Below is a small trained network, with its code and all its weights. Each question gives an input and a class and asks what happens when units are switched off, that is, made to give their printed mean instead of their output.

import numpy as np


def w(rows, s, z=0):
    codes = np.array(rows[::2]) - 128.0
    scale = np.full(codes.shape[1], s)
    scale[-1] = z or s
    return codes * scale


def f(y):
    return y / 2 * (1 + np.tanh(0.7978845608 * (y + 0.044715 * y**3)))


def log_softmax(a):
    a = a - a.max(-1, keepdims=True)
    return a - np.log(np.exp(a).sum(-1, keepdims=True))


def net(x, mask):
    res = np.array(x, float).reshape(1, 8) / 4 @ E
    y = f(res @ A[0][:, :-1].T + A[0][:, -1])
    res = res + np.where(mask, y, B[0][:, -1]) @ B[0][:, :-1]
    return log_softmax(res[-1] @ U[:, :-1].T + U[:, -1])


A, B = {}, {}
E = w([
[74,141,76,134,138,198,65,172,129],'x0',
[167,160,103,2,149,180,148,106,27],'x1',
[126,124,190,106,199,194,184,122,126],'x2',
[128,99,89,163,82,236,133,181,102],'x3',
[147,158,148,129,163,100,189,62,131],'x4',
[161,57,139,87,123,132,22,162,101],'x5',
[66,168,118,83,152,94,177,71,190],'x6',
[68,157,185,77,125,121,19,100,173],'x7',
],0.0089)
A[0] = w([
[181,94,14,186,42,134,137,154,123,253],'n0',
[140,92,147,40,153,210,112,130,98,254],'n1',
[94,155,83,141,159,143,160,118,87,190],'n2',
[91,143,128,115,191,127,136,112,148,170],'n3',
[112,116,167,175,71,28,71,112,140,214],'n4',
[151,139,186,126,95,141,97,90,172,236],'n5',
[85,140,135,113,132,160,176,81,158,226],'n6',
[116,151,161,69,147,134,115,128,83,146],'n7',
[93,111,182,162,124,74,119,110,153,140],'n8',
[156,172,118,175,150,154,146,135,224,192],'n9',
[137,106,194,2,112,135,118,170,86,185],'n10',
],0.0096,0.0029)
B[0] = w([
[139,21,92,125,82,223,140,246,129,249],'n0',
[116,68,171,123,157,155,78,73,45,236],'n1',
[68,89,150,202,100,109,139,116,1,178],'n2',
[88,192,97,157,181,88,109,95,104,183],'n3',
[199,129,110,103,20,117,72,90,215,255],'n4',
[154,156,97,135,148,120,63,50,143,190],'n5',
[101,227,96,155,145,132,193,107,72,202],'n6',
[122,20,158,146,163,111,156,98,96,180],'n7',
[169,126,138,130,73,86,137,92,154,208],'n8',
[156,170,65,156,117,145,196,115,119,197],'n9',
[111,119,205,38,168,143,94,105,112,216],'n10',
],0.008,0.0099)
U = w([
[102,85,173,65,216,97,68,77,107,239],'0',
[127,26,67,152,109,145,135,254,110,169],'1',
[176,154,105,137,64,88,83,88,185,1],'2',
[64,220,103,195,161,93,194,79,80,60],'3',
],0.0094,0.00081)

Each question gives the input, the list of numbers given to net, and the class t.
The units are the neurons (one row each of A and B). Each row of codes is followed by its name. A weight is (code - 128) times the scale printed after its matrix; where a second scale follows, it is the last column's (A, B and U).
mask holds one flag per neuron, in row order. A switched-off neuron (its flag False) gives its mean, the last column of its row in B, instead of its output. The means were averaged over made-up inputs and are rounded, as every weight is.
A unit's drop is (log p(t) with every unit on - log p(t) with that unit switched off) / (log p(t) with every unit on - log p(t) with every unit switched off).
The circuit of an input: a set's keep is (log p(t) with only the set's units on - log p(t) with every unit switched off) / (log p(t) with every unit on - log p(t) with every unit switched off). Starting from all 11 units, units are removed one at a time, each time the one whose removal leaves the highest keep (on an exact tie, the one counted first), for as long as the keep stays at least 0.8.
units of the circuit, in order: the units of the circuit, biggest drop first
unit that matters most: the unit with the biggest drop
k most important neurons: the k neurons with the biggest drops, biggest first
drop when u is switched off: that unit's drop, to one decimal
input [7,-4,5,-2,7,7,1,-4], class 3: units of the circuit, in order => (n0 n10)
input [-5,-3,7,-7,-8,-2,6,7], class 2: units of the circuit, in order => (n4 n8)
input [-8,-8,2,-6,3,-7,2,-1], class 2: 3 most important neurons => (n4 n8 n2)
input [-5,-5,3,-7,8,8,8,-5], class 2: 2 most important neurons => (n4 n8)
input [-7,0,3,-7,0,-2,5,-1], class 3: unit that matters most => n6
input [-1,-6,-1,7,-5,6,-1,8], class 2: 2 most important neurons => (n4 n5)
input [-2,2,-6,8,-2,-7,4,6], class 3: 2 most important neurons => (n4 n6)
input [-6,-5,6,-7,-4,1,8,3], class 2: drop when n4 is switched off => 0.5
input [-7,-7,8,7,-8,5,4,7], class 2: drop when n7 is switched off => 0.1
input [1,7,-4,3,2,-5,1,-8], class 1: drop when n2 is switched off => 0.0
input [-4,6,1,-2,-2,2,-6,-3], class 0: drop when n10 is switched off => 0.2
input [4,3,-1,0,-2,4,0,0], class 0: 2 most important neurons => (n10 n1)
